Below are the code and all the weights of a small trained network. Each question names an input and a target symbol and asks about switching units off, where a switched-off unit gives its printed mean instead of its output.

import numpy as np


def w(rows, s, z=0):
    codes = np.array(rows[::2]) - 128.0
    scale = np.full(codes.shape[1], s)
    scale[-1] = z or s
    return codes * scale


def f(y):
    return y / 2 * (1 + np.tanh(0.7978845608 * (y + 0.044715 * y**3)))


def softmax(a):
    e = np.exp(a - a.max(-1, keepdims=True))
    return e / e.sum(-1, keepdims=True)


def log_softmax(a):
    a = a - a.max(-1, keepdims=True)
    return a - np.log(np.exp(a).sum(-1, keepdims=True))


def net(x, mask):
    ids = ['εζτφψω'.index(c) for c in x.split()]
    T = len(ids)
    res = E[ids] + P[:T]
    q, k, v = (res @ M[0].T for M in (Q, K, V))
    z = softmax(np.where(np.tri(T) > 0, q @ k.T / 2**0.5, -1e9)) @ v
    res = res + np.where(mask[0], z, O[0][:, -1]) @ O[0][:, :-1]
    y = f(res @ A[0][:, :-1].T + A[0][:, -1])
    res = res + np.where(mask[1:13], y, B[0][:, -1]) @ B[0][:, :-1]
    return log_softmax(res[-1] @ U[:, :-1].T + U[:, -1])


Q, K, V, O, A, B = {}, {}, {}, {}, {}, {}
E = w([
[163,99,91,227,119],'ε',
[107,88,65,138,172],'ζ',
[248,123,2,217,78],'τ',
[99,27,105,111,134],'φ',
[176,143,73,119,144],'ψ',
[105,109,159,109,227],'ω',
],0.0097)
P = w([
[111,126,15,83,174],'0',
[180,34,143,159,121],'1',
[95,110,143,97,74],'2',
[109,135,51,167,188],'3',
[195,116,167,170,124],'4',
[93,100,141,93,72],'5',
[97,131,38,208,211],'6',
[195,120,164,167,127],'7',
[93,97,140,92,73],'8',
[88,128,28,254,243],'9',
[193,123,159,166,129],'10',
[95,100,140,91,74],'11',
[109,133,36,174,195],'12',
],0.014)
Q[0] = w([
[251,114,247,159,128],'H0',
[184,74,65,144,215],'H0',
],0.012)
K[0] = w([
[107,137,139,248,190],'H0',
[92,118,25,115,207],'H0',
],0.017)
V[0] = w([
[253,218,117,180,99],'H0',
[130,220,138,86,206],'H0',
],0.012)
O[0] = w([
[127,7,114,109,147,2],'H0',
[185,147,124,87,227,128],'H0',
],0.015,0.0067)
A[0] = w([
[40,135,207,104,171,158],'N0',
[62,157,101,136,90,35],'N1',
[116,126,211,51,102,105],'N2',
[157,149,214,123,85,131],'N3',
[182,69,147,117,152,21],'N4',
[91,126,147,5,83,165],'N5',
[197,91,94,98,181,122],'N6',
[133,183,107,119,183,23],'N7',
[185,129,79,174,168,254],'N8',
[86,138,147,88,111,91],'N9',
[55,133,68,149,123,98],'N10',
[139,137,119,57,67,120],'N11',
],0.014,0.0079)
B[0] = w([
[72,155,102,90,69,146],'N0',
[136,121,182,129,132,164],'N1',
[123,61,146,79,185,134],'N2',
[208,28,68,92,118,155],'N3',
[104,207,35,161,116,143],'N4',
[119,165,116,155,247,148],'N5',
[118,144,207,206,158,183],'N6',
[157,64,85,170,133,194],'N7',
[112,123,154,60,103,253],'N8',
[150,142,178,126,190,136],'N9',
[141,133,158,114,84,166],'N10',
[218,153,95,153,189,143],'N11',
],0.012,0.018)
U = w([
[106,79,144,150,97,152],'ε',
[95,126,161,7,120,147],'ζ',
[158,137,49,216,169,134],'τ',
[148,116,25,102,100,212],'φ',
[102,218,158,171,117,127],'ψ',
[164,101,188,132,164,2],'ω',
],0.012,0.0046)

Each question gives the input, a string of symbols that net reads in full, and the target symbol t.
The units are the heads (2 rows each of Q, K, V and O) and the neurons (one row each of A and B). Each row of codes is followed by its name. A weight is (code - 128) times the scale printed after its matrix; where a second scale follows, it is the last column's (O, A, B and U).
mask holds one flag per unit, heads first, then neurons. A switched-off unit (its flag False) gives its mean, the last column of its rows in O or B, instead of its output. The means were averaged over made-up inputs and are rounded, as every weight is.
A unit's drop is (log p(t) with every unit on - log p(t) with that unit switched off) / (log p(t) with every unit on - log p(t) with every unit switched off).
The circuit of an input: a set's keep is (log p(t) with only the set's units on - log p(t) with every unit switched off) / (log p(t) with every unit on - log p(t) with every unit switched off). Starting from the 12 units with the biggest drops (on a tie, the unit counted first), units are removed one at a time, each time the one whose removal leaves the highest keep (on an exact tie, the one counted first), for as long as the keep stays at least 0.8.
circuit, biggest first: the units of the circuit, biggest drop first
most important unit: the unit with the biggest drop
top k neurons: the k neurons with the biggest drops, biggest first
drop of u: that unit's drop, to one decimal
input φ τ φ ω φ ω ζ ω ε ω φ φ, target ω: top 2 neurons	[N3, N1]
input ω ζ ω φ ω, target φ: circuit, biggest first	[N3, H0, N6]
input ψ τ ζ ω ω φ φ τ ψ ω ε, target ω: circuit, biggest first	[H0, N4]
input ε ζ τ φ ε ω φ ω ω φ ζ, target φ: circuit, biggest first	[N3, N6, H0]
input ζ ζ φ ε ζ ω ω φ τ ω φ ζ ω, target φ: most important unit	N7
input φ ζ φ φ ε, target φ: circuit, biggest first	[N3, N6]
input ε ω ψ φ ω ζ ψ, target ζ: circuit, biggest first	[N8, H0, N7]
input ε ω ζ φ φ τ ε ζ ψ ζ ψ, target ζ: circuit, biggest first	[N7, N6]
input ψ ω φ ζ ζ ψ ζ ζ, target ζ: circuit, biggest first	[N7, N6]
input ε ψ φ τ ζ ω ε ψ ε ε ω, target ε: top 3 neurons	[N8, N5, N11]
input ψ φ φ ω, target ω: circuit, biggest first	[H0, N6]
input τ ω τ ω τ ω ω τ φ φ ζ, target φ: top 3 neurons	[N6, N3, N1]
input φ ω ε φ ψ τ φ ε ζ ζ τ, target ζ: circuit, biggest first	[N8, N7]
input φ φ ζ τ φ ω ε, target ψ: circuit, biggest first	[H0]
input τ φ τ φ φ ζ, target ψ: circuit, biggest first	[N8, N7]
input φ ε ω ω τ, target ω: circuit, biggest first	[H0, N6, N8]
input ζ ψ τ φ ε τ φ, target φ: top 3 neurons	[N6, N7, N1]
input ζ ε ω φ φ, target φ: top 4 neurons	[N3, N6, N8, N1]
input τ τ ψ ε ζ ω ω ω ε φ ω φ φ, target ε: circuit, biggest first	[H0, N6]
input ζ ω φ τ ψ ω ψ ψ τ ζ ω τ ε, target φ: top 3 neurons	[N6, N8, N7]
input φ ψ φ ω ζ ω ζ τ ω ψ φ ω τ, target ψ: top 2 neurons	[N3, N1]
input ψ ω ω ω ψ ω φ ε ψ φ ψ, target φ: most important unit	N3
input ε ψ ω φ ψ ω τ ω ζ ζ ζ τ φ, target ζ: top 2 neurons	[N7, N6]
input ε ψ ζ τ ψ ζ τ ψ ω ζ ε, target ζ: top 2 neurons	[N7, N8]
input τ ζ ψ ω, target ε: top 2 neurons	[N6, N5]
input ε τ φ τ ω φ ζ φ ε ψ ω ψ, target τ: top 4 neurons	[N8, N11, N5, N3]
input τ ε τ ψ φ φ, target ω: top neuron	[N1]
input φ ζ ζ φ ω τ φ ζ φ τ, target ψ: top 2 neurons	[N3, N8]
input ω τ ω ζ ω ζ ε ε, target ε: drop of N11	0.2
input τ φ ω ψ ω ω ζ, target ε: drop of N8	0.0
